Here is a tiny trained network, its code and every weight. The questions are about switching its units off for an input and a target symbol, where a switched-off unit gives its printed mean instead of its output.

import numpy as np


def w(rows, s, z=0):
    codes = np.array(rows[::2]) - 128.0
    scale = np.full(codes.shape[1], s)
    scale[-1] = z or s
    return codes * scale


def norm(h):
    return h / np.sqrt((h * h).mean(-1, keepdims=True) + 1e-5)


def f(y):
    return np.maximum(y, 0)


def softmax(a):
    e = np.exp(a - a.max(-1, keepdims=True))
    return e / e.sum(-1, keepdims=True)


def log_softmax(a):
    a = a - a.max(-1, keepdims=True)
    return a - np.log(np.exp(a).sum(-1, keepdims=True))


def net(x, mask):
    ids = ['Γβζλπτ'.index(c) for c in x.split()]
    T = len(ids)
    res = E[ids] + P[:T]
    u = 0
    for l in range(2):
        r = norm(res)
        for j in range(2):
            rows = slice(3 * j, 3 * j + 3)
            q, k, v = (r @ M[l][rows].T for M in (Q, K, V))
            z = softmax(np.where(np.tri(T) > 0, q @ k.T / 3**0.5, -1e9)) @ v
            o = O[l][rows]
            res = res + np.where(mask[u + j], z, o[:, -1]) @ o[:, :-1]
        u += 2
        y = f(norm(res) @ A[l][:, :-1].T + A[l][:, -1])
        res = res + np.where(mask[u : u + 16], y, B[l][:, -1]) @ B[l][:, :-1]
        u += 16
    return log_softmax(norm(res)[-1] @ U[:, :-1].T + U[:, -1])


Q, K, V, O, A, B = {}, {}, {}, {}, {}, {}
E = w([
[151,81,135,105,118,91,74],'Γ',
[98,143,99,137,105,168,129],'β',
[150,121,76,249,138,135,147],'ζ',
[51,21,130,126,104,22,174],'λ',
[168,97,105,150,190,119,183],'π',
[113,77,130,150,144,146,140],'τ',
],0.015)
P = w([
[143,172,169,198,224,106,21],'0',
[89,138,138,162,146,96,57],'1',
[98,119,142,148,104,102,107],'2',
[108,112,144,124,97,118,116],'3',
[117,108,147,106,98,134,124],'4',
[126,102,157,86,102,148,122],'5',
[127,106,161,62,104,161,122],'6',
[129,112,169,36,113,173,122],'7',
[129,117,178,1,116,185,116],'8',
[147,97,181,16,100,213,145],'9',
],0.0075)
Q[0] = w([
[115,167,151,83,134,149,121],'0.h1',
[76,140,104,106,114,53,217],'0.h1',
[190,163,140,65,73,120,131],'0.h1',
[53,97,133,145,98,109,98],'0.h2',
[119,2,161,67,83,174,83],'0.h2',
[117,127,101,56,82,169,165],'0.h2',
],0.0071)
K[0] = w([
[148,111,32,103,151,149,152],'0.h1',
[82,167,125,144,157,68,144],'0.h1',
[116,133,143,177,112,135,63],'0.h1',
[88,75,99,77,96,159,91],'0.h2',
[158,99,166,1,101,175,185],'0.h2',
[86,173,123,65,163,148,137],'0.h2',
],0.0079)
V[0] = w([
[124,166,116,100,111,184,117],'0.h1',
[106,162,62,251,120,195,79],'0.h1',
[127,124,104,101,136,164,111],'0.h1',
[98,58,128,126,62,153,108],'0.h2',
[87,120,153,166,134,138,136],'0.h2',
[81,119,199,159,152,122,2],'0.h2',
],0.0071)
O[0] = w([
[158,78,119,147,51,181,3,73],'0.h1',
[121,168,224,183,187,133,94,181],'0.h1',
[152,64,100,104,185,134,183,122],'0.h1',
[150,176,235,136,161,130,156,227],'0.h2',
[164,119,86,178,148,166,101,138],'0.h2',
[164,251,122,140,102,139,159,254],'0.h2',
],0.006,0.0058)
A[0] = w([
[75,170,117,138,154,113,223,3],'0.n1',
[94,166,120,113,104,168,186,156],'0.n2',
[145,192,146,89,138,34,140,193],'0.n3',
[76,144,116,205,133,190,101,115],'0.n4',
[178,150,93,113,149,150,40,70],'0.n5',
[189,119,83,66,114,65,161,103],'0.n6',
[246,125,162,113,177,174,118,48],'0.n7',
[135,169,160,182,106,197,154,55],'0.n8',
[87,153,116,113,127,139,115,126],'0.n9',
[116,209,58,175,99,125,106,157],'0.n10',
[152,129,185,112,2,160,46,90],'0.n11',
[118,67,48,164,223,54,112,54],'0.n12',
[240,43,10,159,126,184,152,136],'0.n13',
[124,178,155,96,132,67,28,119],'0.n14',
[114,166,138,91,186,144,117,23],'0.n15',
[212,82,103,212,79,145,192,207],'0.n16',
],0.0064,0.0021)
B[0] = w([
[172,221,99,119,177,224,126,173],'0.n1',
[43,77,125,127,126,111,88,175],'0.n2',
[205,80,90,182,148,180,92,254],'0.n3',
[145,113,113,116,57,204,182,197],'0.n4',
[74,207,113,224,186,93,181,148],'0.n5',
[168,130,57,132,100,135,110,176],'0.n6',
[141,182,129,109,169,148,162,198],'0.n7',
[141,57,138,109,53,166,114,206],'0.n8',
[63,83,149,142,90,122,84,142],'0.n9',
[141,30,109,150,147,174,139,191],'0.n10',
[199,53,33,101,109,135,148,216],'0.n11',
[138,153,156,193,1,213,131,163],'0.n12',
[29,94,129,70,107,79,185,174],'0.n13',
[131,38,180,158,72,143,135,227],'0.n14',
[145,133,164,86,65,143,119,147],'0.n15',
[159,81,139,100,205,204,163,193],'0.n16',
],0.0057,0.0051)
Q[1] = w([
[74,142,104,113,164,137,114],'1.h1',
[119,200,139,144,157,152,81],'1.h1',
[115,226,148,137,116,40,85],'1.h1',
[164,61,161,103,70,166,213],'1.h2',
[97,139,126,154,106,105,11],'1.h2',
[140,129,138,202,94,100,118],'1.h2',
],0.012)
K[1] = w([
[143,158,85,141,152,75,92],'1.h1',
[141,147,134,200,111,95,146],'1.h1',
[120,163,146,250,103,156,119],'1.h1',
[121,104,164,34,138,129,137],'1.h2',
[125,182,141,233,146,97,186],'1.h2',
[123,107,172,158,114,129,137],'1.h2',
],0.012)
V[1] = w([
[101,117,121,151,106,71,234],'1.h1',
[109,175,103,118,180,253,175],'1.h1',
[176,95,47,199,172,107,107],'1.h1',
[194,92,126,88,185,114,163],'1.h2',
[168,96,191,192,159,147,66],'1.h2',
[144,170,157,178,204,131,219],'1.h2',
],0.0073)
O[1] = w([
[75,28,165,161,91,215,176,99],'1.h1',
[34,122,112,90,255,157,74,179],'1.h1',
[76,158,218,84,146,188,165,166],'1.h1',
[81,177,113,89,69,182,197,167],'1.h2',
[66,159,54,70,79,111,148,253],'1.h2',
[155,36,142,2,159,104,219,121],'1.h2',
],0.0067,0.0057)
A[1] = w([
[141,99,81,138,49,116,129,171],'1.n1',
[136,67,137,149,175,144,29,155],'1.n2',
[156,147,89,210,142,125,93,99],'1.n3',
[207,95,95,119,67,143,136,133],'1.n4',
[191,81,224,127,122,165,96,22],'1.n5',
[100,189,106,123,111,94,79,239],'1.n6',
[104,83,150,188,154,157,116,3],'1.n7',
[97,166,124,122,201,158,190,91],'1.n8',
[151,132,162,140,164,103,67,122],'1.n9',
[108,130,166,55,89,150,136,156],'1.n10',
[161,26,71,178,158,126,158,148],'1.n11',
[142,161,254,110,165,183,148,64],'1.n12',
[154,201,87,123,136,204,136,67],'1.n13',
[52,122,184,125,102,102,131,98],'1.n14',
[28,102,79,129,62,144,137,71],'1.n15',
[19,169,116,140,156,61,134,167],'1.n16',
],0.0082,0.0032)
B[1] = w([
[52,163,120,123,99,70,81,230],'1.n1',
[161,18,120,163,185,57,231,189],'1.n2',
[114,127,191,145,34,104,99,151],'1.n3',
[61,120,91,158,154,121,140,254],'1.n4',
[158,126,218,169,152,171,162,167],'1.n5',
[73,78,168,143,129,158,136,173],'1.n6',
[60,102,54,113,193,153,105,156],'1.n7',
[155,179,104,99,98,19,67,211],'1.n8',
[212,84,200,149,118,115,132,145],'1.n9',
[130,112,237,80,150,145,142,232],'1.n10',
[148,59,193,96,95,130,105,198],'1.n11',
[177,125,117,159,37,72,135,183],'1.n12',
[254,137,160,148,104,140,127,209],'1.n13',
[196,210,150,176,155,187,118,157],'1.n14',
[185,191,103,68,133,77,163,207],'1.n15',
[62,180,151,195,189,131,94,164],'1.n16',
],0.0063,0.0057)
U = w([
[114,121,72,47,201,134,104,5],'Γ',
[160,192,237,172,191,167,164,216],'β',
[189,79,139,88,17,122,112,178],'ζ',
[148,116,102,201,158,70,41,74],'λ',
[143,247,88,106,71,100,110,119],'π',
[2,102,164,119,102,111,153,198],'τ',
],0.0092,0.0033)

Each question gives the input, a string of symbols that net reads in full, and the target symbol t.
The units are the heads (3 rows each of Q, K, V and O) and the neurons (one row each of A and B). Each row of codes is followed by its name. A weight is (code - 128) times the scale printed after its matrix; where a second scale follows, it is the last column's (O, A, B and U).
mask holds one flag per unit, layer by layer, with each layer's heads first. A switched-off unit (its flag False) gives its mean, the last column of its rows in O or B, instead of its output. The means were averaged over made-up inputs and are rounded, as every weight is.
A unit's drop is (log p(t) with every unit on - log p(t) with that unit switched off) / (log p(t) with every unit on - log p(t) with every unit switched off).
The circuit of an input: a set's keep is (log p(t) with only the set's units on - log p(t) with every unit switched off) / (log p(t) with every unit on - log p(t) with every unit switched off). Starting from the 12 units with the biggest drops (on a tie, the unit counted first), units are removed one at a time, each time the one whose removal leaves the highest keep (on an exact tie, the one counted first), for as long as the keep stays at least 0.8.
circuit, biggest first: the units of the circuit, biggest drop first
most important unit: the unit with the biggest drop
k most important neurons: the k neurons with the biggest drops, biggest first
k most important neurons of layer l: the k neurons of layer l with the biggest drops, biggest first
heads that matter: for each layer, one digit per head in row order, 1 if its drop is at least 0.15 and else 0, layers parted by /
input β Γ β, target ζ: most important unit -> 0.n4
input ζ Γ ζ, target π: heads that matter -> 10 / 11
input Γ Γ π τ Γ, target Γ: 3 most important neurons -> (0.n16; 0.n3; 0.n8)
input π π β β λ Γ π Γ Γ β, target π: 3 most important neurons -> (1.n15; 0.n12; 1.n11)
input Γ β Γ λ, target π: heads that matter -> 10 / 00
input λ Γ Γ π Γ π τ τ, target Γ: circuit, biggest first -> (1.h1; 0.n14; 1.n8)
input β ζ π Γ π β π λ Γ β, target π: circuit, biggest first -> (1.h2; 1.h1)
input β β Γ Γ Γ Γ Γ π β, target Γ: circuit, biggest first -> (1.h1; 0.h2; 0.n14)
input Γ Γ π λ π ζ, target τ: circuit, biggest first -> (0.n13; 0.h2)
input π λ ζ π Γ, target τ: circuit, biggest first -> (1.n4; 1.n13)
input Γ τ Γ π β, target Γ: 2 most important neurons of layer 1 -> (1.n15; 1.n7)
input π ζ Γ τ, target π: heads that matter -> 00 / 00
input τ ζ Γ π τ β λ Γ ζ, target ζ: heads that matter -> 00 / 10
input λ Γ β, target ζ: 2 most important neurons -> (0.n1; 1.n12)
input ζ Γ Γ ζ β Γ π, target π: 2 most important neurons -> (0.n11; 1.n8)
input τ τ Γ, target Γ: most important unit -> 1.h2
input π Γ Γ Γ λ Γ π, target Γ: circuit, biggest first -> (0.h2; 0.n14)
input Γ β π β λ Γ ζ Γ Γ λ, target π: circuit, biggest first -> (1.h2; 1.n15; 1.n14)
input Γ ζ Γ Γ β ζ λ ζ ζ, target τ: heads that matter -> 01 / 10
input ζ ζ β Γ, target β: circuit, biggest first -> (0.h1)
input Γ β λ π Γ, target τ: 3 most important neurons of layer 1 -> (1.n4; 1.n13; 1.n1)
input Γ β Γ, target λ: 3 most important neurons of layer 0 -> (0.n3; 0.n4; 0.n8)
input Γ τ Γ λ π ζ τ τ, target Γ: circuit, biggest first -> (1.h1; 0.n12; 0.n14)
input Γ Γ τ ζ π β β λ, target λ: heads that matter -> 00 / 11
input Γ ζ β ζ λ ζ ζ π ζ, target Γ: heads that matter -> 01 / 10
input Γ ζ ζ β, target β: heads that matter -> 11 / 01
input β β β, target λ: heads that matter -> 00 / 11
input Γ π Γ Γ, target π: heads that matter -> 11 / 01
